In the rows, 128 means zero.
Each row of numbers belongs to one of the objects below and depends on some of the facts about them. Some rows are named. Which object is each other row?

Some rows with their names:
brinon: [137 103 132 102 134 102 136 132  89 128 112 127 132 137 136 119 124 167
 156 126 116 126 111 109 130 133 127 146 122 137 128 150]
skegre: [118 143 134 136 124 151 137 117 144 135 131 132 126 131 119 130 113 108
 121 134 130 129 133 145 140 127 121 124 132 121 142 117]
greflus: [100 132 130 147 132 137 141 125 127 141 126 124 113 141 109 143 129 110
 118 136 133 122 130 133 143 127 138 112 132 118 145 120]
trodrim: [131 102 125 108 130  76 145 130  88 136 109 124 133 134 129 116 105 155
 140 124 125 120 103 112 126 139 133 141 122 135 134 147]
rudar: [ 96 120 128 114 117 154 103 128 171 121 125 132 101 124 145 128  89  95
  96 147 124 110  84 141 151 122 119 120 135 136 119  95]
skuli: [137 138 130 136 134 159 113 124 145 134 141 129 119 137 126 147 119 119
 144 132 132 122 128 134 128 117 132 119 135 125 162 121]
galus: [135  97 133 107 138 109 150 134  81 124 110 124 133 137 137 119 127 164
 148 126 117 124 119 109 130 132 127 146 122 134 114 150]
vupiflun: [109 132 133 127 130 154 140 138 116 125 122 110 131 136 124 147  95 125
 139 140 126 107 147 140 133 133 120 120 123 117 116 139]
lizim: [138 138 126 118 126 143 151 134 127 126 131 119 143 125 136 139  84 111
 131 137 124  97 140 149 123 132 115 124 125 120 123 134]
vupa: [105 144 138 142 109 157 159 143 129 128 140 126 105 111 124 128 106 113
 115 124 131 149 170 158 115 132 130 119 132 135 136 110]
bruses: [112 143 134 142 122 112 155 120 158  89 134 157 126 145 108 120 140 100
 149 154 149 160 124 152 136 119 103 141 126 121 128 107]
brostodur: [149 140 126 133 123 151 153 126 142 129 130 136 136 123 136 128 111 102
 108 130 133 117 148 147 134 122 118 115 135 120 135 110]
delas: [149 130 130 147 132 155 154 131 140 122 138 138 133 132 146 142 120 103
 127 131 133 107 134 143 116 119 130 113 137 122 144 105]
dilum: [112 142 131 133 122 161 117 118 152 115 131 139 121 137 115 128 122 117
 136 143 144 148 144 140 143 124 105 122 126 118 136 121]
stofas: [146 111 130 119 132 120 121 114 108 132 114 139 125 129 136 102 138 160
 128 115 128 146 128 108 132 131 116 132 130 134 138 129]
sukeva: [116 138 130 133 126 146 139 131 132 126 132 123 129 134 126 142 105 115
 136 135 127 119 139 139 136 126 118 124 129 123 131 123]
stulel: [134 136 110 122 129  85  75 137 147 110 134 112 147 121 118 126 154 136
 142 130 131 120 112 122 113 137 138 140 111 129  90 156]
zunar: [126 111 132 133 111 107 157 136  97 130 122 138 105 114 137  93 123 149
 118 108 130 166 133 128 104 138 137 130 131 151 138 123]
klakas: [119 149 123 131 123 131 152 124 130 142 130 130 132 129 116 146 112 113
 115 135 134 131 128 128 148 123 124 112 131 119 146 117]

How the objects are related:
ψ: uses; π: is of sort
brinon	ψ	madem; brinon	ψ	pludus; brinon	ψ	brazi; bunes	ψ	gofluflo; bunes	ψ	stukloze
dabem	ψ	brivuk; dabem	ψ	didreste; dabem	ψ	lefla; dabem	ψ	dasak; dabem	ψ	fevegul
dabem	ψ	dodru; dogri	ψ	nepli; dogri	ψ	trazur; dogri	ψ	simek; dogri	ψ	vamus
dribur	ψ	drizen; dribur	ψ	mesok; dribur	ψ	briplam; dribur	ψ	klakas; drumis	ψ	dreges
drumis	ψ	lodrek; drumis	ψ	gugela; drumis	ψ	stabefe; duse	ψ	migraren; duse	ψ	stofas
duse	ψ	fevegul; duse	ψ	stuplis; duse	ψ	pleton; duse	ψ	stabefe; duse	ψ	flaplo
fiskozum	ψ	sketivun; fiskozum	ψ	klogen; fiskozum	ψ	druza; fiskozum	ψ	dunol; floletar	ψ	didreste
floletar	ψ	skitragrek; floletar	ψ	mesok; floletar	ψ	madem; floletar	ψ	grorom; floletar	ψ	deves
galus	ψ	madem; galus	ψ	pludus; galus	ψ	kluzun; galus	ψ	vamus; geplis	ψ	stofas
geplis	ψ	gidam; geplis	ψ	pludus; grobrakli	ψ	gredobrol; grobrakli	ψ	migraren; grobrakli	ψ	togro
grobrakli	ψ	klegroga; groru	ψ	klidreska; groru	ψ	neklozul; groru	ψ	zevoplar; legum	ψ	klivi
legum	ψ	farigru; legum	ψ	nimok; legum	ψ	dunol; legum	ψ	fludok; legum	ψ	madram
lizim	ψ	gofluflo; lizim	ψ	brostodur; lizim	ψ	plafu; lizim	ψ	klogen; lizim	ψ	neklozul
lizim	ψ	pleton; lizim	ψ	doboples; migi	ψ	mepli; migi	ψ	deves; migi	ψ	dodru
mostaskos	ψ	stastutus; mostaskos	ψ	mepli; mostaskos	ψ	tugras; pesam	ψ	peple; pesam	ψ	nidol
pesam	ψ	trazur; pesam	ψ	stuger; pesam	ψ	bruses; plegi	ψ	skitragrek; plegi	ψ	trazur
plegi	ψ	neklozul; plegi	ψ	stuplis; plegi	ψ	pleton; pluplek	ψ	gofluflo; pluplek	ψ	zepler
pluplek	ψ	bresti; pluplek	ψ	vudam; pluplek	ψ	madram; pluplek	ψ	klakas; pugrak	ψ	mepli
pugrak	ψ	neklozul; pugrak	ψ	gope; pugrak	ψ	rudar; pugrak	ψ	doboples; ruzok	ψ	skubros
ruzok	ψ	vupa; ruzok	ψ	neklozul; ruzok	ψ	zunar; statril	ψ	delas; statril	ψ	kibror
statril	ψ	dunol; statril	ψ	dekla; stegir	ψ	skuli; stegir	ψ	klivi; stegir	ψ	lodrek
stegir	ψ	fludok; stegir	ψ	brazi; stulel	ψ	nidol; stulel	ψ	dasak; stulel	ψ	dilum
sudram	ψ	tulok; sudram	ψ	drizen; sudram	ψ	reklin; sudram	ψ	dasak; sudram	ψ	pludus
sudram	ψ	tugras; sudram	ψ	flirom; tekar	ψ	feran; tekar	ψ	rudar; tepebrar	ψ	biflal
tepebrar	ψ	delas; tepebrar	ψ	stukloze; tepebrar	ψ	doboples; tilon	ψ	gidam; tilon	ψ	tredubo
tilon	ψ	druza; tilon	ψ	gopluvar; tilon	ψ	madram; tilon	ψ	dodru; tilon	ψ	skegre
tobur	ψ	grudrur; tobur	ψ	skubros; tobur	ψ	luvu; tobur	ψ	didreste; tobur	ψ	pobrin
tolem	ψ	skuli; tolem	ψ	godru; tolem	ψ	dekla; tolem	ψ	flirom; trabe	ψ	dasak
trabe	ψ	gugela; trabe	ψ	stabefe; traka	ψ	reklin; traka	ψ	bruker; traka	ψ	greflus
trodrim	ψ	godru; trodrim	ψ	klugrak; trodrim	ψ	neklozul; trodrim	ψ	tredubo; trodrim	ψ	greflus
trodrim	ψ	klakas; trote	ψ	zuke; trote	ψ	sope; trote	ψ	reklin; trote	ψ	trubadru
trote	ψ	grorom; trote	ψ	vamus; truster	ψ	neklozul; vafle	ψ	druza; vafle	ψ	zevoplar
vupiflun	ψ	grorom; vupiflun	ψ	dodru; zagam	ψ	gipliflo; zagam	ψ	zoskedan; zagam	ψ	gredobrol
zagam	ψ	nidol; zagam	ψ	mepli; zagam	ψ	neklozul; zagam	ψ	skegre; zivogra	ψ	biflal
zivogra	ψ	vamus; zosum	ψ	madem; zosum	ψ	brisim; zosum	ψ	skaski; zosum	ψ	simek
zosum	ψ	dozek; biflal	π	a; brazi	π	a; bresti	π	b; brinon	π	b
brisim	π	b; brivuk	π	b; brostodur	π	a; bruker	π	a; bruses	π	a
bunes	π	b; dabem	π	b; dasak	π	a; dekla	π	b; delas	π	a
deves	π	a; didreste	π	a; dilum	π	a; doboples	π	a; dogri	π	b
dozek	π	a; dribur	π	a; drivan	π	b; drumis	π	b; druza	π	b
duse	π	a; farigru	π	a; feran	π	a; fevegul	π	a; flaplo	π	b
flirom	π	b; floletar	π	a; fludok	π	b; galus	π	b; geplis	π	b
gidam	π	a; gipliflo	π	a; godru	π	a; gofluflo	π	b; gope	π	a
gopluvar	π	a; greflus	π	a; grorom	π	b; grudrur	π	b; kibror	π	a
klakas	π	a; klegroga	π	a; klidreska	π	b; klivi	π	a; klogen	π	a
klugrak	π	a; kluzun	π	a; legum	π	a; lizim	π	a; luvu	π	a
madem	π	a; madram	π	b; mesok	π	a; migi	π	a; migraren	π	a
mostaskos	π	a; nepli	π	b; nimok	π	a; peple	π	a; pesam	π	a
plafu	π	b; plegi	π	b; pleton	π	b; pludus	π	a; pluplek	π	a
pobrin	π	b; pugrak	π	a; reklin	π	b; rudar	π	a; ruzok	π	a
simek	π	a; skaski	π	a; skegre	π	a; sketivun	π	a; skitragrek	π	a
skubros	π	b; skuli	π	a; stabefe	π	a; statril	π	b; stegir	π	a
stofas	π	b; stukloze	π	a; sukeva	π	a; tekar	π	a; tepebrar	π	a
tilon	π	b; tobur	π	a; togro	π	a; tolem	π	a; trabe	π	a
traka	π	b; trazur	π	a; tredubo	π	a; trodrim	π	b; truster	π	b
tugras	π	a; tulok	π	a; vafle	π	b; vamus	π	a; vudam	π	a
vupa	π	a; vupiflun	π	a; zagam	π	a; zepler	π	b; zevoplar	π	a
zivogra	π	a; zuke	π	b; zunar	π	b

Which object is each row?
No name comes twice in this set of rows, the named rows included.
[113 143 140 144 129 158 123  95 151 130 135 131 124 114 129 135 120 114
 127 117 126 119 152 141 136 130  98 132 129 111 133 106] : migraren
[147 104 127 123 129 119 133 117 109 131 112 142 127 124 140  96 133 148
 121 117 131 147 127 111 132 130 120 134 130 134 134 124] : pleton
[125 132 129 127 136 139 131 137 124 131 136 116 128 139 129 156  92 120
 154 138 125  96 115 145 122 129 131 126 126 124 142 139] : tolem
[116 128 131 124 121 154 128 128 153 127 127 134 115 125 134 129 105  97
 103 137 130 118 124 145 140 126 122 119 133 127 130 109] : gope
[107  88 124 117 138  81 146 131  77 136 101 118 120 150 121 122 119 156
 144 127 129 110 106 105 129 144 143 133 122 129 127 151] : traka
[115 129 114 137 130  80  72 131 152 138 131 122 124 124 104 124 177 125
 108 122 132 131 101 110 124 134 159 130 125 133 109 137] : stastutus
[162  92 128 120 140  83 150 136  92 124 121 129 135 137 153 120 108 150
 159 120 125 102  92 119  95 132 138 141 127 139 141 139] : statril
[128 102 125 107 127 110 129 128  89 126 113 120 128 127 136 109 107 166
 148 122 125 133 123 114 123 138 117 135 118 134 124 146] : dabem
[154 137 135 143 131 157 140 132 145 136 139 132 132 130 126 129 122  99
 122 130 132 106 135 152 117 122 133 125 140 128 154 127] : sketivun
[ 81 143 135 134 105 152 164 152 107 121 144 113 110 109 132 151  77 131
 148 124 123 143 161 155 107 137 125 116 119 132 121 121] : tobur
[127 138 110 136 130  80  79 132 140 138 134 121 136 124 113 132 178 132
 111 120 131 136 116 104 126 128 162 119 124 129 109 139] : drizen

Now the same objects, written a new way:
Some objects and their rows:
flirom: [121 141 117 113 111 106 116 131 129 109 160 140 134 113 104 117 120 118
 153 137 137 123 158 122 120 148 131 141 143 148 124 146 126 158 141 142
 126 134  96 125 105 134 119 111 123 133 125 124 134 113 139]
sudram: [104 107 167 123 144 144 163 162 129 115 111 112 105 149 137 131 123 125
 110 123 117 132 112 134 104  84  87 103 135  88  98 101 145 151 116 133
 120 124 172 126 154 129 119 135 118 116 119 136 109 156 145]
fludok: [119 141  90 133 105 104 144 119 130 115 166 157 141 109 106 109 132 127
 154 145 126 119 141 142 123 145 116 142 150 141 124 135 128 154 134 147
 117 141  96 133 111 133 149 108 133 139 134 116 137 116 155]
vamus: [130 114 131 128 138 130 117 106 149 124 115 121 146 120 107  94 100 107
 134 122 149 116 151  88 129 141 152 145 121 146 131 166 119 121 131 128
 149 123 138 119 117 133 106 124 118 132 135 125 121 120 126]
trabe: [ 99  88 177 116 144 145 139 151 148 125 115 105 105 132 119 150 108 132
 129  99 128 170 102 144 102  80 124 124 114 100  89  80 142 136 152 123
 118 152 148 150 142 139 117 128 107 108 113 134 101 161 117]
dekla: [119 144  90 129 113 109 142 116 137 118 169 163 137 114 111 109 135 127
 148 148 121 119 141 139 122 151 116 141 145 140 130 141 122 157 134 142
 120 137  96 126 113 137 143 115 140 132 140 119 144 111 147]
grobrakli: [106 111 195 105 132 173 128 162  86 133  91  92  95 129 142 218 144 172
 123 123 150 133 108 185  96  91 118  73 129 131 105  63 145 124 123 111
 127 161 157 168 155 121 123 105 109  99  97 134  81 177 127]
vupa: [176 152 133 127 111 116  81 111 118 149 130 112  95 129 139 123 122 119
  93 108 108 182 129 117 156 132 159 128 130 147 146 143 158 117 108 127
 125 109  98  83 117 118 122 156 148 155 119 125 152  67  57]
mepli: [140 142 122 123 116 142 119 129 105 119 123 142 128 128 142 137 149 153
 119 144 144 113 154 120 143 146 129 110 150 154 153 144 131 121  92 132
 134 129 122 117 124 126 119 115 138 139 124 127 126 126 134]
stukloze: [131 129  85 147 126 130 139 111 141 131 134 168 148 116 133 100 141 132
 123 148 121 123 128 125 170 137 127 160 118 126 140 143 121 113 133 122
 111 137 106 135 121 140 131 130 136 135 138 116 135 140 140]
madram: [122 143 103 119 107 110 125 125 130 101 170 151 132 106 105 114 128 123
 148 132 134 133 150 136 120 150 129 141 153 145 126 137 136 161 133 146
 120 140  82 131 103 135 127 113 130 140 128 118 146 107 146]
drumis: [ 84 104 167 104 129 133 136 166 130 110 151 106  98 119 110 165 113 127
 149 112 123 154 112 161  79  93 102 116 134  99  88  85 138 169 155 139
 113 149 138 150 138 135 123 121 108 106 115 137 117 154 136]
lodrek: [128 134 110 133 101 130 150 117 115 126 126 147 131 118 104 115 131 132
 128 152 149 116 145 151 134 132 117 119 148 165 122 135 140 138 107 136
 131 150 115 134 117 130 147  99 135 148 121 113 109 127 153]
zuke: [135 150 103 131 121 105 128 127 123 144 127 129 148 134 121 107 130  94
 158 157 125  69 134 115 117 158 124 121 134 132 152 163  94 125 140 149
 140  98 146 115 120 129 150 127 127 125 144 130 130 118 136]
floletar: [104 110 158 137 146 137 146 159 145 154 107 110 111 144 140 130 117 110
 116 118  93 139  86 132 127  85 113 125 102  72 113 113 125 125 146 125
 116 110 166 137 152 152 116 152 118 110 125 139 115 167 116]
dodru: [141 143 127 130 112 131 131 126 109 131 114 137 120 130 122 121 139 135
 118 145 142 113 154 126 140 133 128 111 148 151 137 145 133 127 101 135
 129 126 125 111 121 127 128 118 138 146 122 120 120 121 131]
zevoplar: [146 129 108 140 123 126 120 111 134 125 140 154 129 122 129 116 135 144
 117 126 123 147 129 137 153 136 142 145 128 142 138 129 132 115 124 122
 118 147  99 128 120 126 140 127 131 138 129 119 136 115 123]
zoskedan: [144 135 132 123 110 145 107 132  97 124 108 136 126 124 135 154 148 150
 122 149 154 109 155 140 139 140 136 101 141 169 148 137 131 115 103 117
 136 138 121 131 120 125 127 106 134 143 119 125 113 131 130]
stuplis: [136 137 132 129 106 140 121 130 102 132 112 128 127 121 127 136 146 143
 123 150 155 113 153 139 135 134 130 104 139 170 140 139 129 119 105 132
 133 136 130 125 119 122 129 107 133 142 120 121 114 127 131]

Rows to name:
No name comes twice in this set of rows, the named rows included.
[ 93 112 183 104 154 124 132 171 146 111 122  81 116 142 123 145  97  96
 149 112 112 113 129  98  74 110 108 114 119  80 106 120 118 166 149 132
 143  96 180 130 140 132 101 145 103  95 132 148 122 154 141] : dogri
[124 107 149 120 138 139 124 126 143 125 131 121 120 125 118 129 112 130
 124 114 130 154 131 122 123 111 134 137 120 119 114 117 138 128 132 123
 127 137 132 131 135 135 112 139 113 126 125 129 118 134 126] : sukeva
[177 122 106  93 195 183  54 136 133  31 187 203 195 145 241 178 207 237
  86  99 117 126 199  17 194 193 136 172 130  74 205 144  92  59  91  46
 131 110  89 131 153  94  32 181 128 119 154 141 177 143 132] : feran
[118  89 174 112 158 146 129 136 136 121 127  96 111 133 141 167 112 144
 114  88 122 172 107 136  97 100 122 121 123 106 100  75 144 128 128 111
 130 142 154 151 159 105 121 144 118  98 126 136 112 141 113] : zagam
[103 106 183 119 144 151 152 165 116 129 102  97  99 143 136 170 129 137
 121 122 131 125 111 148  96  85 104  87 129 108 105  88 141 144 121 124
 120 129 176 140 155 125 118 121 114 108 109 143  99 165 134] : stulel
[102 103 148 132 139 148 182 152 132 108 140 137 103 139 140 125 139 141
 102 122 105 147 111 156 112  81  83 124 143  84  90  85 155 162 105 134
  99 138 141 133 150 129 123 134 127 119 120 133 120 148 156] : fiskozum
[130 132  99 141 104 135 158 111 128 109 144 164 136 115 114  97 144 143
 119 153 137 123 154 146 143 132 111 135 156 151 119 133 145 142 100 141
 117 150 103 121 115 133 141 112 146 153 129 120 129 114 156] : dunol
[127 154 122 120 134 100 120 122 114 131 111 112 148 128 111 116 114  91
 164 144 142  73 153  85 109 164 135 111 126 139 150 158  93 127 136 132
 170  82 156 122 119 117 118 108 113 120 141 135 134 125 145] : nepli
[100 110 165 125 144 143 172 163 130 122 104 100 107 152 133 120 119 109
 112 126 119 117 115 115  99  90  88 110 132  82 101 118 142 153 115 139
 125 104 182 122 151 135 108 145 117 117 127 143 109 157 144] : trote
[117 101 146 144 150 136 168 145 147 143 124 116 117 152 148 119 132 130
 117 116  97 140  76 144 114  93 103 128 110  68 109  96 120 126 144 136
 103 125 172 136 162 135 154 150 125 105 131 135 122 153 126] : dribur
[155 115 111 105 163 162  75 131 132  68 164 178 170 131 185 153 175 191
 100 111 129 137 178  60 173 169 144 160 121 110 174 146 111  89 113  76
 130 123  92 128 137 112  66 153 128 123 138 131 156 139 124] : rudar

Now the same objects, written a new way:
Named rows:
dasak: [124 141 127 126 132 131 127 138 123 119 125 125 130 126 137 125 127 115
 123 126 119 140 134 129 129 127 125 130 126 128 130 138 127 131 136 127
 125]
fiskozum: [135 131 139 132 104 113 135 122 119 139 140 124 116 137 112 135 136 159
 127 128 136 115 121 121 138 147 133 129 127 116 130 111 124 114 113 122
 136]
migraren: [129 142 133 123 125 134 117 147 130 116 135 127 127 117 152 123 124 105
 120 125 115 144 135 134 170 132 123 125 132 128 139 124 121 129 140 118
 148]
vupa: [118  96 125 134 150 140 140 130 105 122 120 113 138 141 140 113 129  92
 138 131 135 136 135  97 171 141 124 130 116 123 138 139 129 132 137 137
 103]
trazur: [123 143 141 128 134 142 119 133 130 115 129 118 129 126 140 122 123 110
 123 127 124 129 133 134 135 112 133 130 120 134 122 173 124 142 123 120
 116]
grorom: [130 110 111 124 142 130 117 118 138 137 124 136 136 122 128 136 119 142
 133 129 132 128 125 131  96 120 126 124 134 141 118 114 129 134 131 124
 124]
lefla: [128 131  90 118 131 122 117 124 118 132 135 116 135 127 130 132 127 142
 133 123 127 134 133 125 148 150 125 128 123 137 125  95 118 124 125 115
 117]
legum: [133 135 156 136 111 115 148 132 120 132 126 136 111 138 114 129 137 138
 119 130 125 129 122 124 101 129 129 134 133 106 133 147 133 112 135 140
 142]
statril: [139 101 152 134 114 118 135 119 133 144 132 146 116 130 112 137 129 162
 127 133 139 115 113 123  95 127 130 126 143 117 129 119 132 117 129 131
 149]
dogri: [135 130  97 128 129 136 138 111 150 142 135 140 109 120 122 141 118 144
 133 133 138 115 136 135 101 104 131 130 138 128 111 168 119 124 110 118
 139]
dozek: [120 177  84 120 147 136 131 119 144 120 106 123 129 126 118 134 122 123
 130 126 117 130 144 149  53  94 130 140 117 142 100 186 130 143 116 131
  93]
grudrur: [121  55  78 128 168 139 136 116 111 141 120 125 142 135 141 122 118 112
 149 133 147 139 137  87 154 149 116 125 125 132 129 109 124 126 141 131
 103]
pesam: [131 145 144 135 118 150 137 133 136 120 145 123 105 124 145 125 122 102
 122 131 133 120 141 130 173 104 135 133 126 119 126 217 113 129 107 108
 143]
biflal: [123 135 151 132 131 129 125 130 125 121 118 122 133 133 123 123 132 122
 124 127 123 126 123 133 108 119 133 131 120 129 126 141 137 138 130 137
 114]
sketivun: [125 118 182 134 125 123 121 137 112 121 123 123 136 138 124 120 134 130
 120 127 124 130 113 123 114 131 132 128 122 124 135 128 138 133 139 136
 119]
plafu: [130  90 151 129 132 129 112 123 130 134 130 134 140 125 130 130 124 141
 130 130 136 120 114 129 125 129 130 119 133 138 133  97 133 136 134 125
 134]
dekla: [132  98 154 128 129 116 112 124 127 138 125 137 138 127 120 138 126 161
 125 127 132 126 109 131  82 130 129 122 137 135 128  94 138 132 142 130
 132]
gopluvar: [125 127 156 130 129 128 123 136 119 121 125 124 132 133 131 123 130 121
 122 127 123 133 123 126 129 128 128 129 125 128 132 136 133 134 136 132
 123]
plegi: [136 112 115 131 123 134 136 120 141 139 141 144 113 120 130 137 122 137
 132 133 140 117 130 126 137 121 127 125 142 122 127 145 121 119 120 118
 154]

Rows to name:
No name comes twice in this set of rows, the named rows included.
[135 149 114 130 115 125 149 134 131 129 132 137 104 125 129 128 130 120
 122 129 121 138 139 127 133 128 122 133 138 109 130 151 120 109 132 130
 155] : trabe
[131 139 153 138 114 126 151 128 127 127 126 133 114 136 115 124 136 121
 125 132 130 120 126 126 125 122 132 133 129 109 133 156 133 119 122 141
 137] : tepebrar
[124 141 134 127 135 126 129 131 124 123 115 125 133 133 124 124 130 124
 125 126 121 133 128 130  93 122 128 132 122 129 123 141 134 134 134 136
 111] : bruker
[140 122 104 124 116 115 137 125 141 146 137 152 108 117 125 144 123 151
 125 130 130 133 129 130 106 132 119 127 153 117 127 111 122 104 137 124
 167] : drumis
[124 126 171 134 126 127 125 135 118 118 122 123 136 136 123 120 134 123
 123 128 125 125 117 128 118 125 134 129 120 127 134 131 140 137 133 138
 119] : stukloze
[122 134 132 128 137 131 128 131 121 122 118 122 133 132 128 123 129 118
 127 127 122 134 130 128 110 125 127 132 122 129 125 143 131 134 134 135
 116] : mesok
[134 101 146 125 129 112 109 126 127 140 124 140 135 126 120 138 125 163
 124 127 128 130 109 133  77 132 126 122 140 135 127  79 138 128 145 130
 135] : fludok
[129 139 133 123 125 145  98 129 129 120 154 105 130 120 148 127 118 131
 126 123 132 118 133 136 189 124 140 124 113 149 121 156 104 146 100  86
 117] : stuger
[130 101 109 124 141 129 116 126 132 135 129 136 134 120 137 134 118 136
 132 129 132 133 129 126 125 131 122 122 138 138 126 105 125 129 137 122
 133] : brivuk
[135 100 127 135 122 133 140 118 137 139 141 143 116 125 127 135 126 130
 135 135 145 115 125 120 152 126 128 123 140 119 134 132 126 118 122 125
 150] : truster
[123 115 172 136 128 134 124 136 116 118 126 120 134 136 134 119 132 117
 124 130 129 128 119 118 148 127 132 127 120 125 139 136 134 137 134 133
 120] : zevoplar
[134 108 119 121 134 127 109 130 136 133 137 139 132 114 142 133 118 139
 127 127 127 134 126 133 130 130 122 119 141 138 130  99 124 128 139 116
 144] : flaplo
[135 147  96 126 111 117 139 119 129 140 139 126 112 129 114 136 132 149
 131 126 132 122 134 127 137 140 128 132 129 121 121 125 117 110 111 119
 137] : sudram
[123  65  96 130 158 138 131 119 116 137 124 127 143 133 139 126 120 120
 145 132 146 133 132  94 157 142 120 123 128 132 132 107 126 130 136 130
 109] : skubros
[121 163 104 123 143 138 130 125 139 119 114 122 128 126 126 128 123 120
 127 126 120 129 140 144  81  99 131 137 119 138 109 177 128 143 118 127
 101] : simek

